Below are the code and all the weights of a small trained network. Each question names an input and a target symbol and asks about switching units off, where a switched-off unit gives its printed mean instead of its output.

import numpy as np


def w(rows, s, z=0):
    codes = np.array(rows[::2]) - 128.0
    scale = np.full(codes.shape[1], s)
    scale[-1] = z or s
    return codes * scale


def softmax(a):
    e = np.exp(a - a.max(-1, keepdims=True))
    return e / e.sum(-1, keepdims=True)


def log_softmax(a):
    a = a - a.max(-1, keepdims=True)
    return a - np.log(np.exp(a).sum(-1, keepdims=True))


def net(x, mask):
    ids = ['δεζηθφψω'.index(c) for c in x.split()]
    T = len(ids)
    res = E[ids] + P[:T]
    u = 0
    for l in range(3):
        r = res
        for j in range(3):
            rows = slice(3 * j, 3 * j + 3)
            q, k, v = (r @ M[l][rows].T for M in (Q, K, V))
            z = softmax(np.where(np.tri(T) > 0, q @ k.T / 3**0.5, -1e9)) @ v
            o = O[l][rows]
            res = res + np.where(mask[u + j], z, o[:, -1]) @ o[:, :-1]
        u += 3
    return log_softmax(res[-1] @ U[:, :-1].T + U[:, -1])


Q, K, V, O = {}, {}, {}, {}
E = w([
[93,216,149,85,140],'δ',
[153,195,2,191,113],'ε',
[237,51,120,25,165],'ζ',
[135,110,179,94,228],'η',
[93,50,109,81,91],'θ',
[63,254,31,183,220],'φ',
[173,201,94,42,105],'ψ',
[167,86,38,135,202],'ω',
],0.014)
P = w([
[137,193,255,147,13],'0',
[91,142,89,28,98],'1',
[97,153,88,27,117],'2',
[120,157,90,23,121],'3',
[126,146,89,14,142],'4',
[117,154,84,12,147],'5',
[123,158,77,14,146],'6',
[120,157,85,12,155],'7',
[137,147,86,20,163],'8',
[124,149,92,12,164],'9',
[129,148,83,16,165],'10',
[134,161,99,7,169],'11',
[134,145,89,12,164],'12',
[129,146,102,2,168],'13',
],0.0056)
Q[0] = w([
[108,76,154,185,134],'L0H1',
[147,190,51,106,213],'L0H1',
[103,113,249,254,105],'L0H1',
[167,152,76,33,144],'L0H2',
[71,89,169,131,85],'L0H2',
[156,75,101,133,99],'L0H2',
[139,96,98,46,101],'L0H3',
[13,156,105,114,171],'L0H3',
[84,209,53,129,179],'L0H3',
],0.0096)
K[0] = w([
[109,157,77,103,138],'L0H1',
[145,141,206,159,116],'L0H1',
[101,106,64,37,178],'L0H1',
[104,53,156,252,80],'L0H2',
[74,83,103,122,147],'L0H2',
[126,117,158,84,122],'L0H2',
[219,155,117,179,153],'L0H3',
[61,137,131,209,108],'L0H3',
[125,161,129,177,85],'L0H3',
],0.012)
V[0] = w([
[217,195,184,58,103],'L0H1',
[74,49,30,2,117],'L0H1',
[206,107,63,210,161],'L0H1',
[135,114,88,96,205],'L0H2',
[119,87,206,173,176],'L0H2',
[66,104,158,183,123],'L0H2',
[152,138,88,103,229],'L0H3',
[107,188,160,160,77],'L0H3',
[57,123,131,127,65],'L0H3',
],0.0066)
O[0] = w([
[168,109,42,54,179,210],'L0H1',
[2,118,132,62,38,60],'L0H1',
[225,150,170,165,66,123],'L0H1',
[50,156,65,108,64,149],'L0H2',
[134,123,42,189,120,2],'L0H2',
[160,195,107,163,136,68],'L0H2',
[199,118,87,119,102,199],'L0H3',
[133,138,155,81,162,153],'L0H3',
[87,113,215,132,127,107],'L0H3',
],0.0064,0.0057)
Q[1] = w([
[115,118,82,138,97],'L1H1',
[29,210,87,120,177],'L1H1',
[215,5,151,49,64],'L1H1',
[177,152,86,55,128],'L1H2',
[142,159,170,144,118],'L1H2',
[170,53,148,102,130],'L1H2',
[209,130,100,127,150],'L1H3',
[147,134,202,225,42],'L1H3',
[34,155,183,223,117],'L1H3',
],0.012)
K[1] = w([
[137,103,106,120,92],'L1H1',
[121,150,138,222,102],'L1H1',
[146,72,218,1,99],'L1H1',
[163,150,142,163,127],'L1H2',
[99,108,145,114,139],'L1H2',
[170,98,160,120,123],'L1H2',
[180,157,148,157,153],'L1H3',
[173,97,127,77,169],'L1H3',
[102,70,90,94,192],'L1H3',
],0.016)
V[1] = w([
[151,143,145,94,61],'L1H1',
[159,37,240,81,115],'L1H1',
[94,92,1,195,68],'L1H1',
[113,160,165,86,119],'L1H2',
[193,213,120,145,99],'L1H2',
[35,49,135,42,42],'L1H2',
[47,177,83,91,23],'L1H3',
[150,52,81,91,108],'L1H3',
[217,176,222,208,49],'L1H3',
],0.0076)
O[1] = w([
[102,142,80,118,125,126],'L1H1',
[71,129,69,70,146,51],'L1H1',
[141,144,204,232,131,101],'L1H1',
[163,155,122,88,110,129],'L1H2',
[84,129,86,200,54,213],'L1H2',
[226,118,182,137,85,2],'L1H2',
[99,149,167,254,88,129],'L1H3',
[240,128,98,162,130,79],'L1H3',
[54,96,49,93,87,141],'L1H3',
],0.0079,0.0086)
Q[2] = w([
[89,79,101,146,107],'L2H1',
[128,155,113,198,149],'L2H1',
[147,62,167,96,94],'L2H1',
[184,173,124,116,182],'L2H2',
[186,114,131,122,155],'L2H2',
[235,142,233,123,113],'L2H2',
[6,102,157,147,134],'L2H3',
[207,145,101,101,114],'L2H3',
[210,119,134,112,213],'L2H3',
],0.014)
K[2] = w([
[112,88,148,119,64],'L2H1',
[88,149,153,189,94],'L2H1',
[168,7,99,43,195],'L2H1',
[89,117,154,71,72],'L2H2',
[119,143,141,89,131],'L2H2',
[191,119,198,75,129],'L2H2',
[143,180,65,227,146],'L2H3',
[167,91,175,44,134],'L2H3',
[72,191,145,52,88],'L2H3',
],0.013)
V[2] = w([
[139,154,134,99,125],'L2H1',
[133,110,106,100,177],'L2H1',
[148,100,136,117,117],'L2H1',
[110,163,53,160,121],'L2H2',
[97,196,182,149,173],'L2H2',
[1,133,82,94,124],'L2H2',
[143,87,135,150,206],'L2H3',
[135,149,155,63,44],'L2H3',
[102,69,96,141,137],'L2H3',
],0.0091)
O[2] = w([
[157,80,131,156,147,134],'L2H1',
[140,94,223,151,147,155],'L2H1',
[155,134,99,114,167,101],'L2H1',
[222,159,152,141,162,201],'L2H2',
[173,133,222,201,111,117],'L2H2',
[143,132,164,107,94,253],'L2H2',
[56,155,138,151,140,92],'L2H3',
[157,59,118,2,124,143],'L2H3',
[138,201,153,132,146,138],'L2H3',
],0.0072,0.016)
U = w([
[144,203,255,83,46,115],'δ',
[210,143,106,164,16,171],'ε',
[242,128,160,108,107,60],'ζ',
[79,130,202,91,173,140],'η',
[30,41,160,142,28,254],'θ',
[119,211,142,139,227,93],'φ',
[120,232,115,43,56,71],'ψ',
[82,105,55,150,162,131],'ω',
],0.0069,0.0075)

Each question gives the input, a string of symbols that net reads in full, and the target symbol t.
The units are the heads (3 rows each of Q, K, V and O). Each row of codes is followed by its name. A weight is (code - 128) times the scale printed after its matrix; where a second scale follows, it is the last column's (O and U).
mask holds one flag per head, layer by layer. A switched-off head (its flag False) gives its mean, the last column of its rows in O, instead of its output. The means were averaged over made-up inputs and are rounded, as every weight is.
A unit's drop is (log p(t) with every unit on - log p(t) with that unit switched off) / (log p(t) with every unit on - log p(t) with every unit switched off).
The circuit of an input: a set's keep is (log p(t) with only the set's units on - log p(t) with every unit switched off) / (log p(t) with every unit on - log p(t) with every unit switched off). Starting from all 9 units, units are removed one at a time, each time the one whose removal leaves the highest keep (on an exact tie, the one counted first), for as long as the keep stays at least 0.8.
circuit, biggest first: the units of the circuit, biggest drop first
most important unit: the unit with the biggest drop
heads that matter: for each layer, one digit per head in row order, 1 if its drop is at least 0.15 and else 0, layers parted by /
input ζ δ ε ε δ ε ψ φ ε ψ ε ζ, target ω: heads that matter	100 / 011 / 010
input ζ η φ ε ε φ θ θ η θ ε, target ω: circuit, biggest first	L2H2, L1H3, L1H2, L0H1
input θ ψ ε ψ ε φ ω θ θ φ ψ η, target θ: circuit, biggest first	L2H2, L0H1, L1H2
input φ θ ψ ψ ε ε φ η, target δ: heads that matter	110 / 011 / 010
input ω η ε ε η φ θ ε ω ζ, target ε: circuit, biggest first	L0H3, L0H1, L1H3
input ψ ε ε ψ ω ψ ε ε ε ε θ η, target ζ: circuit, biggest first	L1H3, L1H2, L0H1
input η θ ψ θ δ ζ ω ψ φ φ ε ψ, target φ: most important unit	L1H3
input θ ε ε φ ψ η ε ζ, target θ: circuit, biggest first	L2H2, L0H1, L1H2
input ζ ζ ψ η ε ε ε ε ω η, target ω: circuit, biggest first	L2H2, L1H3
input η ψ δ ε ε, target φ: circuit, biggest first	L0H1, L2H3, L1H3
input ψ ε φ ψ, target ζ: circuit, biggest first	L1H2, L0H1, L1H3
input ψ ε ε φ ψ φ ω η φ η ε, target ζ: circuit, biggest first	L0H1, L1H3, L0H2, L1H2
input ω ψ ψ ε ω, target ε: circuit, biggest first	L0H1, L1H3, L1H2
input η φ ω ψ δ ω ψ ω ε ψ θ η ψ ψ, target φ: heads that matter	110 / 001 / 001
input ψ φ ε φ ε ω ζ φ, target ζ: circuit, biggest first	L1H1, L2H3, L1H3
input ε ε φ θ ε ζ, target ψ: heads that matter	110 / 101 / 001
input ψ θ ψ φ θ φ ε δ θ φ ε θ, target ζ: heads that matter	110 / 111 / 101
input θ ε ψ ψ, target θ: heads that matter	101 / 011 / 011
input δ ψ θ ε ω, target η: most important unit	L0H1
input θ φ η δ φ ε ε δ, target θ: heads that matter	100 / 010 / 011
input ε η ψ ε ε ε φ δ ω, target ψ: heads that matter	100 / 111 / 010
